Rows, then the matrix that drops each point onto the smallest flat space through zero that holds them
[[ 2.337 -1.866  2.352 -4.255  1.923  3.091  0.775 -1.262  2.408]
 [ 6.302 -0.708  4.463 -0.868  1.631  3.543 -0.183 -5.450  2.199]]
Nearest-point matrix:
[ 0.389  0.012  0.251  0.083  0.055  0.157 -0.041 -0.363  0.080]
[ 0.012  0.095 -0.033  0.234 -0.076 -0.100 -0.051 -0.056 -0.091]
[ 0.251 -0.033  0.180 -0.047  0.069  0.147 -0.005 -0.215  0.093]
[ 0.083  0.234 -0.047  0.585 -0.179 -0.223 -0.130 -0.187 -0.213]
[ 0.055 -0.076  0.069 -0.179  0.072  0.108  0.035 -0.015  0.088]
[ 0.157 -0.100  0.147 -0.223  0.108  0.179  0.039 -0.097  0.136]
[-0.041 -0.051 -0.005 -0.130  0.035  0.039  0.030  0.061  0.041]
[-0.363 -0.056 -0.215 -0.187 -0.015 -0.097  0.061  0.360 -0.031]
[ 0.080 -0.091  0.093 -0.213  0.088  0.136  0.041 -0.031  0.110]

[[-0.204 -1.748  3.475  1.525 -3.262  0.265  5.454 -3.177 -6.566]]
Nearest-point matrix:
[ 0.000  0.003 -0.006 -0.003  0.006  0.000 -0.010  0.006  0.012]
[ 0.003  0.027 -0.055 -0.024  0.051 -0.004 -0.086  0.050  0.103]
[-0.006 -0.055  0.109  0.048 -0.102  0.008  0.170 -0.099 -0.205]
[-0.003 -0.024  0.048  0.021 -0.045  0.004  0.075 -0.044 -0.090]
[ 0.006  0.051 -0.102 -0.045  0.096 -0.008 -0.160  0.093  0.193]
[ 0.000 -0.004  0.008  0.004 -0.008  0.001  0.013 -0.008 -0.016]
[-0.010 -0.086  0.170  0.075 -0.160  0.013  0.268 -0.156 -0.322]
[ 0.006  0.050 -0.099 -0.044  0.093 -0.008 -0.156  0.091  0.188]
[ 0.012  0.103 -0.205 -0.090  0.193 -0.016 -0.322  0.188  0.388]

[[ 1.171 -4.225 -0.817 -0.021 -4.607 -0.986  0.394 -5.126  7.910]
 [ 7.621 -3.710 -6.633 -1.024 -1.477  6.193  4.926 -4.789  7.057]]
Nearest-point matrix:
[ 0.289 -0.041 -0.257 -0.043  0.064  0.288  0.197 -0.061  0.081]
[-0.041  0.136  0.029  0.001  0.147  0.029 -0.015  0.165 -0.255]
[-0.257  0.029  0.229  0.038 -0.066 -0.260 -0.176  0.046 -0.058]
[-0.043  0.001  0.038  0.006 -0.015 -0.045 -0.029  0.003 -0.003]
[ 0.064  0.147 -0.066 -0.015  0.202  0.147  0.059  0.174 -0.274]
[ 0.288  0.029 -0.260 -0.045  0.147  0.324  0.203  0.022 -0.049]
[ 0.197 -0.015 -0.176 -0.029  0.059  0.203  0.135 -0.026  0.031]
[-0.061  0.165  0.046  0.003  0.174  0.022 -0.026  0.201 -0.310]
[ 0.081 -0.255 -0.058 -0.003 -0.274 -0.049  0.031 -0.310  0.478]

[[ 2.194  1.135 -3.281 -4.646  0.228  1.588  2.122 -0.890  4.299]
 [ 4.860  1.848 -1.031  0.261 -4.674  3.857  7.197 -2.452  4.689]]
Nearest-point matrix:
[ 0.165  0.065 -0.052 -0.021 -0.144  0.130  0.237 -0.082  0.173]
[ 0.065  0.027 -0.041 -0.042 -0.040  0.050  0.085 -0.030  0.083]
[-0.052 -0.041  0.204  0.324 -0.110 -0.031  0.000  0.012 -0.200]
[-0.021 -0.042  0.324  0.539 -0.245  0.001  0.097 -0.014 -0.267]
[-0.144 -0.040 -0.110 -0.245  0.255 -0.122 -0.270  0.084 -0.030]
[ 0.130  0.050 -0.031  0.001 -0.122  0.103  0.191 -0.065  0.128]
[ 0.237  0.085  0.000  0.097 -0.270  0.191  0.371 -0.123  0.190]
[-0.082 -0.030  0.012 -0.014  0.084 -0.065 -0.123  0.042 -0.074]
[ 0.173  0.083 -0.200 -0.267 -0.030  0.128  0.190 -0.074  0.293]

[[2.198 1.243 2.161 2.831 6.213 8.526 5.423 1.542 0.000]]
Nearest-point matrix:
[0.030 0.017 0.029 0.038 0.084 0.116 0.074 0.021 0.000]
[0.017 0.010 0.017 0.022 0.048 0.065 0.042 0.012 0.000]
[0.029 0.017 0.029 0.038 0.083 0.114 0.072 0.021 0.000]
[0.038 0.022 0.038 0.049 0.108 0.149 0.095 0.027 0.000]
[0.084 0.048 0.083 0.108 0.238 0.327 0.208 0.059 0.000]
[0.116 0.065 0.114 0.149 0.327 0.448 0.285 0.081 0.000]
[0.074 0.042 0.072 0.095 0.208 0.285 0.181 0.052 0.000]
[0.021 0.012 0.021 0.027 0.059 0.081 0.052 0.015 0.000]
[0.000 0.000 0.000 0.000 0.000 0.000 0.000 0.000 0.000]

[[-2.007  7.196 -4.113 -0.673  5.452  1.578  0.752 -1.033 -6.209]]
Nearest-point matrix:
[ 0.028 -0.099  0.057  0.009 -0.075 -0.022 -0.010  0.014  0.086]
[-0.099  0.356 -0.203 -0.033  0.269  0.078  0.037 -0.051 -0.307]
[ 0.057 -0.203  0.116  0.019 -0.154 -0.045 -0.021  0.029  0.175]
[ 0.009 -0.033  0.019  0.003 -0.025 -0.007 -0.003  0.005  0.029]
[-0.075  0.269 -0.154 -0.025  0.204  0.059  0.028 -0.039 -0.233]
[-0.022  0.078 -0.045 -0.007  0.059  0.017  0.008 -0.011 -0.067]
[-0.010  0.037 -0.021 -0.003  0.028  0.008  0.004 -0.005 -0.032]
[ 0.014 -0.051  0.029  0.005 -0.039 -0.011 -0.005  0.007  0.044]
[ 0.086 -0.307  0.175  0.029 -0.233 -0.067 -0.032  0.044  0.265]

[[-6.552 -3.270 -1.855  0.097  3.353  0.607  1.324 -0.002 -7.171]
 [ 5.253 -0.696  0.481 -0.021 -0.313 -3.387 -0.987 -4.702  6.847]]
Nearest-point matrix:
[ 0.360  0.138  0.089 -0.005 -0.155 -0.069 -0.072 -0.058  0.407]
[ 0.138  0.276  0.102 -0.006 -0.219  0.168 -0.033  0.293  0.083]
[ 0.089  0.102  0.043 -0.002 -0.087  0.042 -0.019  0.081  0.079]
[-0.005 -0.006 -0.002  0.000  0.005 -0.002  0.001 -0.005 -0.004]
[-0.155 -0.219 -0.087  0.005  0.181 -0.110  0.034 -0.201 -0.122]
[-0.069  0.168  0.042 -0.002 -0.110  0.184  0.009  0.287 -0.143]
[-0.072 -0.033 -0.019  0.001  0.034  0.009  0.014  0.005 -0.080]
[-0.058  0.293  0.081 -0.005 -0.201  0.287  0.005  0.457 -0.170]
[ 0.407  0.083  0.079 -0.004 -0.122 -0.143 -0.080 -0.170  0.486]

[[ 4.792  0.127  7.630 -0.838  1.169  7.919  4.875 -0.795 -7.333]
 [ 4.971 -1.929 -5.421 -5.047 -4.078 -0.019 -8.621 -1.265  2.855]]
Nearest-point matrix:
[ 0.391 -0.079  0.047 -0.249 -0.133  0.291 -0.192 -0.084 -0.147]
[-0.079  0.023  0.037  0.064  0.045 -0.030  0.086  0.018 -0.007]
[ 0.047  0.037  0.306  0.064  0.103  0.221  0.285  0.000 -0.253]
[-0.249  0.064  0.064  0.187  0.122 -0.127  0.219  0.056  0.020]
[-0.133  0.045  0.103  0.122  0.092 -0.025  0.187  0.032 -0.044]
[ 0.291 -0.030  0.221 -0.127 -0.025  0.331  0.047 -0.056 -0.255]
[-0.192  0.086  0.285  0.219  0.187  0.047  0.410  0.051 -0.169]
[-0.084  0.018  0.000  0.056  0.032 -0.056  0.051  0.018  0.024]
[-0.147 -0.007 -0.253  0.020 -0.044 -0.255 -0.169  0.024  0.240]

[[-1.071  7.801  2.329  0.819  3.187 -1.904  3.757 -0.090 -3.932]
 [ 2.781  8.642  1.696  0.217 -5.945 -1.658  4.122  3.444 -4.205]]
Nearest-point matrix:
[ 0.132  0.018 -0.025 -0.022 -0.314  0.011  0.007  0.120 -0.004]
[ 0.018  0.616  0.161  0.047  0.008 -0.139  0.296  0.084 -0.307]
[-0.025  0.161  0.049  0.017  0.072 -0.040  0.078 -0.004 -0.081]
[-0.022  0.047  0.017  0.008  0.055 -0.013  0.023 -0.014 -0.024]
[-0.314  0.008  0.072  0.055  0.751 -0.037  0.007 -0.280 -0.016]
[ 0.011 -0.139 -0.040 -0.013 -0.037  0.033 -0.067 -0.006  0.070]
[ 0.007  0.296  0.078  0.023  0.007 -0.067  0.142  0.039 -0.147]
[ 0.120  0.084 -0.004 -0.014 -0.280 -0.006  0.039  0.117 -0.037]
[-0.004 -0.307 -0.081 -0.024 -0.016  0.070 -0.147 -0.037  0.153]

[[-2.464 -2.980 -1.900  1.806 -4.299 -2.591 -3.953  6.762 -0.659]
 [-3.482 -3.199  1.338  4.618 -0.921 -4.137 -3.201  6.860  0.636]]
Nearest-point matrix:
[ 0.104  0.088 -0.070 -0.153 -0.012  0.127  0.077 -0.184 -0.031]
[ 0.088  0.090  0.005 -0.096  0.072  0.099  0.103 -0.198 -0.001]
[-0.070  0.005  0.302  0.234  0.334 -0.116  0.098 -0.046  0.120]
[-0.153 -0.096  0.234  0.293  0.184 -0.203 -0.037  0.184  0.096]
[-0.012  0.072  0.334  0.184  0.418 -0.053  0.184 -0.197  0.130]
[ 0.127  0.099 -0.116 -0.203 -0.053  0.159  0.077 -0.205 -0.049]
[ 0.077  0.103  0.098 -0.037  0.184  0.077  0.147 -0.238  0.036]
[-0.184 -0.198 -0.046  0.184 -0.197 -0.205 -0.238  0.440 -0.012]
[-0.031 -0.001  0.120  0.096  0.130 -0.049  0.036 -0.012  0.048]

[[-8.878  3.406  2.788 -8.877  2.013 -4.690 -4.447  6.207  4.066]]
Nearest-point matrix:
[ 0.284 -0.109 -0.089  0.284 -0.064  0.150  0.142 -0.198 -0.130]
[-0.109  0.042  0.034 -0.109  0.025 -0.057 -0.055  0.076  0.050]
[-0.089  0.034  0.028 -0.089  0.020 -0.047 -0.045  0.062  0.041]
[ 0.284 -0.109 -0.089  0.284 -0.064  0.150  0.142 -0.198 -0.130]
[-0.064  0.025  0.020 -0.064  0.015 -0.034 -0.032  0.045  0.029]
[ 0.150 -0.057 -0.047  0.150 -0.034  0.079  0.075 -0.105 -0.069]
[ 0.142 -0.055 -0.045  0.142 -0.032  0.075  0.071 -0.099 -0.065]
[-0.198  0.076  0.062 -0.198  0.045 -0.105 -0.099  0.139  0.091]
[-0.130  0.050  0.041 -0.130  0.029 -0.069 -0.065  0.091  0.059]

[[ 3.924 -1.598  3.842 -7.939  0.632  3.543 -2.397 -4.264  1.824]]
Nearest-point matrix:
[ 0.113 -0.046  0.111 -0.229  0.018  0.102 -0.069 -0.123  0.053]
[-0.046  0.019 -0.045  0.093 -0.007 -0.042  0.028  0.050 -0.021]
[ 0.111 -0.045  0.109 -0.224  0.018  0.100 -0.068 -0.121  0.052]
[-0.229  0.093 -0.224  0.464 -0.037 -0.207  0.140  0.249 -0.107]
[ 0.018 -0.007  0.018 -0.037  0.003  0.016 -0.011 -0.020  0.008]
[ 0.102 -0.042  0.100 -0.207  0.016  0.092 -0.062 -0.111  0.048]
[-0.069  0.028 -0.068  0.140 -0.011 -0.062  0.042  0.075 -0.032]
[-0.123  0.050 -0.121  0.249 -0.020 -0.111  0.075  0.134 -0.057]
[ 0.053 -0.021  0.052 -0.107  0.008  0.048 -0.032 -0.057  0.024]

[[-3.708 -2.071  1.089 -3.005  6.849 -0.290 -0.307  0.241 -3.945]
 [-1.782  0.267  0.703 -1.058  6.233  1.013  2.136 -0.954 -4.389]]
Nearest-point matrix:
[ 0.211  0.192 -0.052  0.194 -0.217  0.084  0.152 -0.077  0.078]
[ 0.192  0.240 -0.038  0.197 -0.045  0.137  0.257 -0.125 -0.058]
[-0.052 -0.038  0.014 -0.044  0.075 -0.012 -0.020  0.011 -0.037]
[ 0.194  0.197 -0.044  0.184 -0.153  0.096  0.176 -0.087  0.032]
[-0.217 -0.045  0.075 -0.153  0.579  0.053  0.120 -0.050 -0.382]
[ 0.084  0.137 -0.012  0.096  0.053  0.088  0.169 -0.081 -0.087]
[ 0.152  0.257 -0.020  0.176  0.120  0.169  0.323 -0.155 -0.178]
[-0.077 -0.125  0.011 -0.087 -0.050 -0.081 -0.155  0.075  0.081]
[ 0.078 -0.058 -0.037  0.032 -0.382 -0.087 -0.178  0.081  0.284]

[[-5.497 -0.310 -6.023  3.411 -5.851  3.026 -8.634 -3.183  7.390]]
Nearest-point matrix:
[ 0.116  0.007  0.127 -0.072  0.123 -0.064  0.182  0.067 -0.156]
[ 0.007  0.000  0.007 -0.004  0.007 -0.004  0.010  0.004 -0.009]
[ 0.127  0.007  0.139 -0.079  0.135 -0.070  0.199  0.073 -0.171]
[-0.072 -0.004 -0.079  0.045 -0.076  0.040 -0.113 -0.042  0.097]
[ 0.123  0.007  0.135 -0.076  0.131 -0.068  0.194  0.071 -0.166]
[-0.064 -0.004 -0.070  0.040 -0.068  0.035 -0.100 -0.037  0.086]
[ 0.182  0.010  0.199 -0.113  0.194 -0.100  0.286  0.105 -0.245]
[ 0.067  0.004  0.073 -0.042  0.071 -0.037  0.105  0.039 -0.090]
[-0.156 -0.009 -0.171  0.097 -0.166  0.086 -0.245 -0.090  0.209]

[[ 0.085  0.372 -3.824  1.061  2.118  7.811  4.045  1.864  4.316]]
Nearest-point matrix:
[ 0.000  0.000 -0.003  0.001  0.002  0.006  0.003  0.001  0.003]
[ 0.000  0.001 -0.012  0.003  0.007  0.024  0.013  0.006  0.013]
[-0.003 -0.012  0.122 -0.034 -0.068 -0.249 -0.129 -0.059 -0.138]
[ 0.001  0.003 -0.034  0.009  0.019  0.069  0.036  0.017  0.038]
[ 0.002  0.007 -0.068  0.019  0.037  0.138  0.071  0.033  0.076]
[ 0.006  0.024 -0.249  0.069  0.138  0.509  0.264  0.121  0.281]
[ 0.003  0.013 -0.129  0.036  0.071  0.264  0.137  0.063  0.146]
[ 0.001  0.006 -0.059  0.017  0.033  0.121  0.063  0.029  0.067]
[ 0.003  0.013 -0.138  0.038  0.076  0.281  0.146  0.067  0.155]
